  1.9   -0.1   -9.8  -10.5   14.2 -> 1.9, 14.2
 1.05   0.07   0.40  -1.52   0.75   0.93 -> 1.05, 0.93
-0.160   0.115   0.097  -0.186   0.019  -0.119 -> -0.160, -0.119
 -64.788   124.722  -133.473   -43.386 -> -64.788, -43.386
 180.45    13.45    -0.21  -122.15    30.90 -> 180.45, 30.90
 156.03    37.35  -144.96    57.21    65.63 -> 156.03, 65.63
-0.27   0.52  -0.26  -1.30   0.22   1.84 -> -0.27, 1.84
---
[[1160 1316 3301 6991 3324 9649]
 [8220 5445 4852 1741 6352 6754]
 [3007 3305 3446 7040 3691 8700]] ⇒ 1160, 8700

[6 7 4 1 7] ⇒ 6, 7

[127 117 786 226 857] ⇒ 127, 857

[96 76 17 52] ⇒ 96, 52

[  7 -32  37   0  45] ⇒ 7, 45

[[8 8 5 3 1 4]
 [4 7 6 8 0 8]
 [4 3 0 3 0 4]] ⇒ 8, 4

[[ -36  363 -567  599 -756  663]
 [-100  395 -562 -312 -687   61]
 [ 206  382  353 -511 -415 -120]] ⇒ -36, -120
---
[4367, 9789, 1607, 5856, 5738, 8934, 7284] -> 5738

[80, 284, 901, 260, 145, 758] -> 145

[41, 49, -40, -46, 33, -25, 35] -> 33

[169, -249, 570, -553, 73] -> 73

[[6758, 6329, 7030, 7814, 2509, 8466, 2648],
 [4360, 5834, 4425, 3019, 6100, 3450, 7298]] -> 2509

[[8, 27, 48, 22, 55, 33, 19],
 [16, 22, 42, 37, 54, 55, 22],
 [79, 55, 16, 40, 59, 23, 59]] -> 55
---
[[-11  31 -23   4]
 [-47  48 -24 -11]
 [-24 -11  31 -23]] result: 31

[[ -1  45   5  22  18  48]
 [-12  25  12  30 -12  40]
 [-12  21   5  26  -3  35]] result: 45

[[-25 -26  34  26]
 [  7  54 -27 -20]
 [-27   1   4  -4]] result: -26

[[ 54  12  53 -18 -57 -48]
 [ 35  42  35 -42  -8 -10]
 [ 13  55 -52 -50 -52 -47]] result: 12

[[-16  13   9 -31 -12]
 [ 12  -6  11 -20  15]
 [  8  43   1   6 -31]] result: 13

[[ 45 -41 -17  50   0]
 [-13   2   9 -21  44]
 [-11  -1   2 -20  39]] result: -41
---
[[53 86 74 57 53]
 [97 43 43 85 86]
 [56 83 67 76 13]] result: 76

[[71 17 80 47]
 [20 40 54 37]
 [52 55 30 43]] result: 30

[[ 10  21  36 -46]
 [  3  12  36 -15]
 [ 11  32 -30 -40]] result: -30

[[6 5 3 5]
 [3 9 6 4]
 [7 1 4 5]] result: 4

[[ 919  337  807 -426 -541]
 [ 364  185  286 -123 -130]
 [ 347  242  347  303  276]] result: 303

[[428 404 617 427 532]
 [315 243 826 603 579]
 [323 348 708 432 427]] result: 432

[[215 140 297 317 162 316 763]
 [262 327  12 288 173 209 210]
 [371  70 282 124 469 318 155]] result: 318
---
[89 77 92 88 97 19 26] result: 88, 97

[  68  603 -700 -105  629  -57   46] result: -105, 629

[ 63 281 847 507 872] result: 847, 872

[192 149 172  72  31  76 124] result: 72, 192

[-373 -522  540 -194 -139] result: 540, 540

[[-373  -80 -795 -757 -230]
 [-603 -662  294  788 -633]
 [ 429  619 -730 -939  376]] result: 294, 788
---
[[-19 -10 -28  30  14   4  14]
 [ 10 -20  46 -16 -10   4 -11]] >> 4

[[ 27   7  48  -3 -12]
 [ -6 -11 -30  54  23]] >> -3

[[-28  -3   0 -22 -43  51   3]
 [ 41   5  -2  -4  47 -23  -4]] >> 51

[[-10 -12  -3   2 -39  10 -39]
 [  2 -18 -19  56 -33  38 -51]] >> 10

[[ 3  6  1 44 -1  1]
 [ 1  2  0  3  0 44]] >> -1

[[  1  26  47 -53  21 -53]
 [ 42  -9  33  -1  45   2]] >> 21
---
-38   -4  -56  -58  -51    9   20
 30  -15    5  -10  -20    3  -14
-> -51

-52    8   13  -30   17 -> 13

-12    4  -13   13   17  -45    5 -> 17

-29  -43  -48   10  -24
-35   31  -28  -30   36
-> -48

-50   24  -19   33 -> 24

 8  16  55   4
 1  30   1  14
-> 16
---
[-43 -41 -54  29]: 29
[ 15 -26  13 -38  48 -33  33]: 33
[-19 -44 -11  23 -12   2]: 2
[-16 -48  11  33]: 33
[ 35 -51 -26 -37 -23]: -23
[ 44  26 -17  -9  16  54]: 54
[ 29  55 -24  -7  48]: 48
[-22 -41  -5  13 -24 -14  29]: 29
[-21 -19  21  45  47   4]: 4
[-35  43  24  30  33]: 33
